Below is a small trained network, with its code and all its weights. Each question gives an input and a class and asks what happens when units are switched off, that is, made to give their printed mean instead of their output.

import numpy as np


def w(rows, s, z=0):
    codes = np.array(rows[::2]) - 128.0
    scale = np.full(codes.shape[1], s)
    scale[-1] = z or s
    return codes * scale


def norm(h):
    return h / np.sqrt((h * h).mean(-1, keepdims=True) + 1e-5)


def f(y):
    return y / 2 * (1 + np.tanh(0.7978845608 * (y + 0.044715 * y**3)))


def log_softmax(a):
    a = a - a.max(-1, keepdims=True)
    return a - np.log(np.exp(a).sum(-1, keepdims=True))


def net(x, mask):
    res = np.array(x, float).reshape(1, 2) / 4 @ E
    u = 0
    for l in range(3):
        y = f(norm(res) @ A[l][:, :-1].T + A[l][:, -1])
        res = res + np.where(mask[u : u + 6], y, B[l][:, -1]) @ B[l][:, :-1]
        u += 6
    return log_softmax(norm(res)[-1] @ U[:, :-1].T + U[:, -1])


A, B = {}, {}
E = w([
[6,148,53,203,180,200,88,130],'x0',
[218,141,131,238,94,66,64,141],'x1',
],0.0019)
A[0] = w([
[10,176,47,233,226,186,85,94,102],'L0N0',
[65,160,146,5,225,108,196,130,76],'L0N1',
[178,124,102,117,86,132,90,68,1],'L0N2',
[137,144,157,157,130,126,135,141,125],'L0N3',
[245,120,252,47,105,6,213,177,153],'L0N4',
[169,111,129,193,68,47,24,177,180],'L0N5',
],0.0017,0.0049)
B[0] = w([
[152,107,68,92,171,145,135,167,202],'L0N0',
[108,105,153,165,85,175,150,127,119],'L0N1',
[171,120,183,143,117,2,96,212,51],'L0N2',
[122,148,108,123,129,118,132,129,126],'L0N3',
[113,135,55,122,171,167,97,143,251],'L0N4',
[97,121,136,125,119,205,187,91,239],'L0N5',
],0.0037,0.0021)
A[1] = w([
[190,153,144,245,83,77,68,123,48],'L1N0',
[252,142,155,40,125,67,138,153,51],'L1N1',
[232,102,171,31,119,70,152,163,76],'L1N2',
[180,149,129,232,118,83,78,130,72],'L1N3',
[169,145,99,177,133,102,126,183,5],'L1N4',
[126,74,90,126,130,230,157,106,153],'L1N5',
],0.0036,0.003)
B[1] = w([
[55,60,209,42,95,223,253,114,136],'L1N0',
[63,170,24,199,203,167,61,163,144],'L1N1',
[18,96,45,186,253,193,58,158,145],'L1N2',
[28,135,179,34,144,195,210,108,131],'L1N3',
[103,122,156,130,152,200,167,93,100],'L1N4',
[181,114,186,125,115,94,101,104,254],'L1N5',
],0.0038,0.0041)
A[2] = w([
[89,134,52,198,172,139,52,136,67],'L2N0',
[118,180,215,116,73,95,167,128,80],'L2N1',
[68,115,175,61,118,161,239,143,65],'L2N2',
[195,124,165,132,101,49,90,123,22],'L2N3',
[118,106,187,70,100,151,226,97,39],'L2N4',
[159,153,198,136,67,2,120,156,3],'L2N5',
],0.0064,0.0034)
B[2] = w([
[111,64,68,40,245,169,51,222,254],'L2N0',
[80,103,77,152,212,166,128,199,149],'L2N1',
[156,87,236,215,36,130,189,51,200],'L2N2',
[199,209,192,80,61,81,121,28,158],'L2N3',
[40,20,212,190,91,247,209,53,198],'L2N4',
[254,206,66,40,149,29,13,123,146],'L2N5',
],0.0054,0.0056)
U = w([
[44,29,18,25,239,228,23,217,232],'0',
[27,7,249,191,11,244,248,12,211],'1',
[247,223,161,22,29,36,50,27,202],'2',
[14,243,33,241,32,9,249,249,3],'3',
[18,244,39,239,35,13,245,249,3],'4',
[13,240,40,245,48,1,243,238,3],'5',
[18,246,43,242,38,12,248,254,3],'6',
[12,248,33,252,35,7,248,250,3],'7',
],0.0078,0.0074)

Each question gives the input, the list of numbers given to net, and the class t.
The units are the neurons (one row each of A and B). Each row of codes is followed by its name. A weight is (code - 128) times the scale printed after its matrix; where a second scale follows, it is the last column's (A, B and U).
mask holds one flag per neuron, layer by layer. A switched-off neuron (its flag False) gives its mean, the last column of its row in B, instead of its output. The means were averaged over made-up inputs and are rounded, as every weight is.
A unit's drop is (log p(t) with every unit on - log p(t) with that unit switched off) / (log p(t) with every unit on - log p(t) with every unit switched off).
The circuit of an input: a set's keep is (log p(t) with only the set's units on - log p(t) with every unit switched off) / (log p(t) with every unit on - log p(t) with every unit switched off). Starting from the 12 units with the biggest drops (on a tie, the unit counted first), units are removed one at a time, each time the one whose removal leaves the highest keep (on an exact tie, the one counted first), for as long as the keep stays at least 0.8.
circuit, biggest first: the units of the circuit, biggest drop first
unit that matters most: the unit with the biggest drop
k most important neurons: the k neurons with the biggest drops, biggest first
k most important neurons of layer l: the k neurons of layer l with the biggest drops, biggest first
drop of u: that unit's drop, to one decimal
input [-8,8], class 0: circuit, biggest first => (L1N2)
input [7,8], class 1: 3 most important neurons of layer 1 => (L1N0 L1N3 L1N1)
input [3,-1], class 2: 3 most important neurons => (L1N2 L0N4 L1N1)
input [-4,4], class 0: 2 most important neurons => (L0N1 L1N1)
input [-1,-3], class 2: 2 most important neurons => (L0N5 L1N0)
input [-3,3], class 2: 2 most important neurons => (L0N5 L0N4)
input [3,1], class 2: 4 most important neurons => (L1N2 L0N4 L1N1 L1N5)
input [3,4], class 1: 2 most important neurons of layer 2 => (L2N0 L2N5)
input [6,-7], class 1: 2 most important neurons of layer 1 => (L1N1 L1N2)
input [-5,5], class 0: 4 most important neurons => (L1N2 L1N1 L0N1 L2N4)
input [-3,2], class 2: 2 most important neurons => (L0N4 L0N5)
input [6,7], class 1: 3 most important neurons of layer 1 => (L1N0 L1N3 L1N1)
input [-3,1], class 2: drop of L0N4 => 1.8
input [2,-2], class 2: unit that matters most => L0N5
